Below are the code and all the weights of a small trained network. Each question names an input and a class and asks about switching units off, where a switched-off unit gives its printed mean instead of its output.

import numpy as np


def w(rows, s, z=0):
    codes = np.array(rows[::2]) - 128.0
    scale = np.full(codes.shape[1], s)
    scale[-1] = z or s
    return codes * scale


def f(y):
    return y / 2 * (1 + np.tanh(0.7978845608 * (y + 0.044715 * y**3)))


def log_softmax(a):
    a = a - a.max(-1, keepdims=True)
    return a - np.log(np.exp(a).sum(-1, keepdims=True))


def net(x, mask):
    res = np.array(x, float).reshape(1, 2) / 4 @ E
    y = f(res @ A[0][:, :-1].T + A[0][:, -1])
    res = res + np.where(mask, y, B[0][:, -1]) @ B[0][:, :-1]
    return log_softmax(res[-1] @ U[:, :-1].T + U[:, -1])


A, B = {}, {}
E = w([
[105,109,104,31,102,136,127],'x0',
[150,229,122,198,122,102,5],'x1',
],0.013)
A[0] = w([
[137,136,127,133,146,108,111,3],'n0',
[118,161,127,252,132,117,109,137],'n1',
[141,151,130,129,106,138,111,54],'n2',
[126,134,119,80,104,138,119,161],'n3',
[146,119,155,66,141,134,127,239],'n4',
[123,99,134,19,132,135,189,203],'n5',
[122,114,132,199,139,130,163,128],'n6',
[150,103,123,127,179,116,110,141],'n7',
[95,112,112,153,113,130,86,62],'n8',
[134,124,136,131,124,132,168,57],'n9',
[134,97,144,102,121,124,238,152],'n10',
[86,83,96,193,123,143,171,192],'n11',
[190,120,158,209,159,134,237,60],'n12',
[162,137,157,217,146,136,89,158],'n13',
[70,97,146,235,106,110,175,59],'n14',
[102,138,107,140,127,136,77,44],'n15',
[135,140,134,14,121,118,69,152],'n16',
[142,131,143,115,137,126,69,57],'n17',
[133,137,126,133,130,101,146,146],'n18',
[113,120,125,142,161,154,96,169],'n19',
[109,138,121,74,129,126,118,87],'n20',
[130,69,148,169,156,123,244,83],'n21',
[119,115,124,59,145,120,90,90],'n22',
[145,188,147,156,130,121,12,112],'n23',
[151,124,95,144,143,119,170,160],'n24',
],0.019,0.0056)
B[0] = w([
[103,102,114,138,91,120,149,134],'n0',
[108,136,171,200,108,118,141,231],'n1',
[129,124,114,140,124,120,127,141],'n2',
[151,183,130,67,132,130,188,163],'n3',
[200,129,103,62,165,142,165,179],'n4',
[78,2,125,180,110,131,125,255],'n5',
[151,167,136,27,135,119,190,163],'n6',
[134,135,123,116,141,119,145,132],'n7',
[131,131,109,142,122,128,129,142],'n8',
[138,125,105,140,118,108,149,143],'n9',
[194,130,54,172,143,118,104,229],'n10',
[160,145,95,141,132,145,218,168],'n11',
[86,114,216,66,116,179,137,184],'n12',
[129,144,162,184,140,109,138,217],'n13',
[129,146,148,73,145,136,183,165],'n14',
[137,123,95,144,124,107,133,156],'n15',
[94,143,194,65,130,147,101,191],'n16',
[143,100,116,139,137,87,122,154],'n17',
[133,129,128,125,149,122,132,132],'n18',
[153,131,132,120,152,97,133,145],'n19',
[123,154,146,93,129,132,146,154],'n20',
[85,88,92,246,113,126,2,213],'n21',
[108,146,159,90,111,137,130,161],'n22',
[139,121,52,179,128,123,46,249],'n23',
[162,129,111,134,143,124,182,147],'n24',
],0.064,0.024)
U = w([
[254,157,79,70,186,92,179,95],'0',
[99,95,198,26,169,196,142,116],'1',
[147,189,134,214,154,74,93,82],'2',
[54,214,103,130,76,172,151,1],'3',
[138,76,102,144,170,169,140,123],'4',
[147,188,133,66,165,118,55,232],'5',
[119,184,226,181,169,136,192,217],'6',
],0.0091,0.0037)

Each question gives the input, the list of numbers given to net, and the class t.
The units are the neurons (one row each of A and B). Each row of codes is followed by its name. A weight is (code - 128) times the scale printed after its matrix; where a second scale follows, it is the last column's (A, B and U).
mask holds one flag per neuron, in row order. A switched-off neuron (its flag False) gives its mean, the last column of its row in B, instead of its output. The means were averaged over made-up inputs and are rounded, as every weight is.
A unit's drop is (log p(t) with every unit on - log p(t) with that unit switched off) / (log p(t) with every unit on - log p(t) with every unit switched off).
The circuit of an input: a set's keep is (log p(t) with only the set's units on - log p(t) with every unit switched off) / (log p(t) with every unit on - log p(t) with every unit switched off). Starting from the 12 units with the biggest drops (on a tie, the unit counted first), units are removed one at a time, each time the one whose removal leaves the highest keep (on an exact tie, the one counted first), for as long as the keep stays at least 0.8.
circuit, biggest first: the units of the circuit, biggest drop first
unit that matters most: the unit with the biggest drop
k most important neurons: the k neurons with the biggest drops, biggest first
drop of u: that unit's drop, to one decimal
input [5,-3], class 4: 2 most important neurons	[n5; n10]
input [-7,-4], class 6: circuit, biggest first	[n12; n5]
input [-3,1], class 6: circuit, biggest first	[n21; n10]
input [5,-2], class 1: unit that matters most	n23
input [4,-2], class 4: 3 most important neurons	[n12; n5; n6]
input [-3,-2], class 4: 4 most important neurons	[n1; n16; n13; n23]
input [-8,-5], class 6: 3 most important neurons	[n12; n23; n5]
input [-1,0], class 6: 4 most important neurons	[n23; n10; n21; n5]
input [2,1], class 1: 4 most important neurons	[n10; n23; n21; n1]
input [-6,-3], class 6: 2 most important neurons	[n12; n23]
input [5,3], class 5: 2 most important neurons	[n5; n12]
input [6,4], class 5: drop of n5	0.1
input [-3,-1], class 6: drop of n23	0.4
input [7,7], class 5: unit that matters most	n16
input [1,1], class 5: drop of n21	0.3
input [-5,-4], class 4: drop of n4	0.0
